Here is a tiny trained network, its code and every weight. The questions are about switching its units off for an input and a class, where a switched-off unit gives its printed mean instead of its output.

import numpy as np


def w(rows, s, z=0):
    codes = np.array(rows[::2]) - 128.0
    scale = np.full(codes.shape[1], s)
    scale[-1] = z or s
    return codes * scale


def norm(h):
    return h / np.sqrt((h * h).mean(-1, keepdims=True) + 1e-5)


def f(y):
    return y / 2 * (1 + np.tanh(0.7978845608 * (y + 0.044715 * y**3)))


def log_softmax(a):
    a = a - a.max(-1, keepdims=True)
    return a - np.log(np.exp(a).sum(-1, keepdims=True))


def net(x, mask):
    res = np.array(x, float).reshape(1, 8) / 4 @ E
    u = 0
    for l in range(4):
        y = f(norm(res) @ A[l][:, :-1].T + A[l][:, -1])
        res = res + np.where(mask[u : u + 4], y, B[l][:, -1]) @ B[l][:, :-1]
        u += 4
    return log_softmax(norm(res)[-1] @ U[:, :-1].T + U[:, -1])


A, B = {}, {}
E = w([
[137,141,177,158],'x0',
[110,214,168,195],'x1',
[185,127,178,97],'x2',
[249,233,154,129],'x3',
[109,22,77,101],'x4',
[252,76,193,138],'x5',
[52,150,93,89],'x6',
[95,51,243,253],'x7',
],0.0042)
A[0] = w([
[139,159,69,185,106],'L0N0',
[160,77,103,137,32],'L0N1',
[253,147,166,115,25],'L0N2',
[162,83,103,28,5],'L0N3',
],0.0057,0.0018)
B[0] = w([
[45,147,199,110,131],'L0N0',
[207,46,136,210,107],'L0N1',
[145,114,155,48,247],'L0N2',
[52,168,138,253,179],'L0N3',
],0.0052,0.0014)
A[1] = w([
[53,2,170,157,159],'L1N0',
[76,113,106,132,56],'L1N1',
[149,121,94,135,92],'L1N2',
[68,201,226,254,3],'L1N3',
],0.007,0.0032)
B[1] = w([
[128,110,89,202,253],'L1N0',
[160,165,195,32,127],'L1N1',
[104,216,140,1,118],'L1N2',
[2,198,232,179,184],'L1N3',
],0.0075,0.0042)
A[2] = w([
[253,156,143,122,2],'L2N0',
[247,198,240,179,65],'L2N1',
[128,143,180,181,50],'L2N2',
[44,191,32,90,238],'L2N3',
],0.0078,0.0009)
B[2] = w([
[172,124,218,66,192],'L2N0',
[109,144,167,75,254],'L2N1',
[57,239,132,174,165],'L2N2',
[150,155,2,120,252],'L2N3',
],0.0099,0.0041)
A[3] = w([
[141,22,116,207,6],'L3N0',
[87,71,187,129,129],'L3N1',
[80,88,86,174,44],'L3N2',
[122,5,110,151,53],'L3N3',
],0.012,0.0017)
B[3] = w([
[125,45,128,100,253],'L3N0',
[163,116,57,132,192],'L3N1',
[231,110,185,77,236],'L3N2',
[95,82,168,248,232],'L3N3',
],0.011,0.0039)
U = w([
[213,151,165,60,45],'0',
[153,151,1,93,226],'1',
[86,183,144,182,180],'2',
[148,9,108,207,9],'3',
],0.016,0.0015)

Each question gives the input, the list of numbers given to net, and the class t.
The units are the neurons (one row each of A and B). Each row of codes is followed by its name. A weight is (code - 128) times the scale printed after its matrix; where a second scale follows, it is the last column's (A, B and U).
mask holds one flag per neuron, layer by layer. A switched-off neuron (its flag False) gives its mean, the last column of its row in B, instead of its output. The means were averaged over made-up inputs and are rounded, as every weight is.
A unit's drop is (log p(t) with every unit on - log p(t) with that unit switched off) / (log p(t) with every unit on - log p(t) with every unit switched off).
unit that matters most: the unit with the biggest drop
k most important neurons: the k neurons with the biggest drops, biggest first
k most important neurons of layer l: the k neurons of layer l with the biggest drops, biggest first
drop of u: that unit's drop, to one decimal
input [-8,7,-5,-4,-1,5,1,3], class 2: unit that matters most : L1N3
input [-4,-8,2,2,-8,1,5,7], class 2: 2 most important neurons : [L2N2, L3N2]
input [1,8,2,-3,2,-7,6,1], class 1: 3 most important neurons : [L2N3, L3N3, L0N3]
input [-4,1,-6,4,4,4,-6,2], class 0: 2 most important neurons : [L2N0, L1N0]
input [2,-8,5,4,0,3,-3,7], class 0: 2 most important neurons of layer 3 : [L3N3, L3N0]
input [-8,2,-2,2,-1,-5,5,4], class 1: 3 most important neurons : [L2N3, L0N3, L3N3]
input [2,-1,-3,4,-1,8,1,6], class 0: 2 most important neurons of layer 2 : [L2N1, L2N0]
input [3,1,0,2,4,-4,-5,4], class 2: 2 most important neurons : [L1N3, L2N2]
input [-3,4,-5,-6,0,5,7,-2], class 1: 2 most important neurons : [L2N3, L1N1]
input [-3,-7,2,6,2,4,-4,6], class 0: 2 most important neurons : [L2N0, L2N1]
input [2,-4,5,-6,7,6,4,-7], class 3: drop of L3N3 : 0.2
input [4,2,3,-5,-4,4,-6,2], class 2: drop of L2N2 : 0.3
